[[-19 -19  19  11  11  10   9  18 -30 -16 -18   8]
 [-11  11 -10  -9  -5  -5   1  -7  -1 -10 -13  -2]
 [-12 -10   7   4   4   1   4   5 -19  -9 -16   5]
 [  2  -4  -5  -1  -2  -9  -2 -10 -13   5 -14   8]
 [-15 -24   4   0  -2 -18  22   6 -23 -13 -14 -13]
 [ -4  13 -19 -16 -11 -16  -7 -17  11  -3 -13  -6]
 [-18 -12 -12 -16 -17   6 -18  -3  -9 -23  13 -26]
 [-17   4 -19 -19 -18   2 -14  -9   1 -22   8 -23]
 [ -8  10 -19 -19 -14 -11 -12 -15  12  -8  -7 -12]
 [ 26 -16 -12  -2  -6 -28 -13 -26 -10  31 -16  13]
 [-18 -27   8   1  -1 -13  18  10 -23 -17 -13 -14]]
Rows and columns are numbered from 0.
The entry at row 1, column 1 -> 11
What is the maximum?
Answer: 31
What is the top entry of the column that holds the largest entry?
Answer: -16
The entry in row 0 and column 0 -> -19
The entry in row 2 and column 0 is -12
What is the bottom entry of the column that holds the largest entry?
Answer: -17
The bottom entry of the column that holds the smallest entry is -23
The entry directly below the smallest entry: -1
The entry at row 0, column 1: -19
What is the minimum?
Answer: -30
The entry just left of the smallest entry is 18
The entry in row 0 and column 2: 19
What is the entry just left of the largest entry?
Answer: -10
The top-right entry -> 8
What is the bottom-right entry?
Answer: -14
The entry at row 1, column 0: -11
What is the entry just right of the largest entry?
Answer: -16
The entry in row 2 and column 2: 7

Read these off the row that follows.
1) The entry just right of -51?
2) The entry just left of the smallest entry?
33,11,-49,49,-28,-26,-48,15,-51,34,51
1) 34
2) 15

0.43,14.52,3.72,-7.51,-0.36,-2.36,-10.14,3.99,9.29,8.67,11.01,-20.40,1.92,-0.91,17.78,10.81
The 2nd entry from the left: 14.52
The second entry from the right -> 17.78
The third largest entry -> 11.01
The first entry is 0.43
Give the entry just right of 14.52.
3.72
The entry just right of -7.51 is -0.36
The 5th entry from the end: -20.40
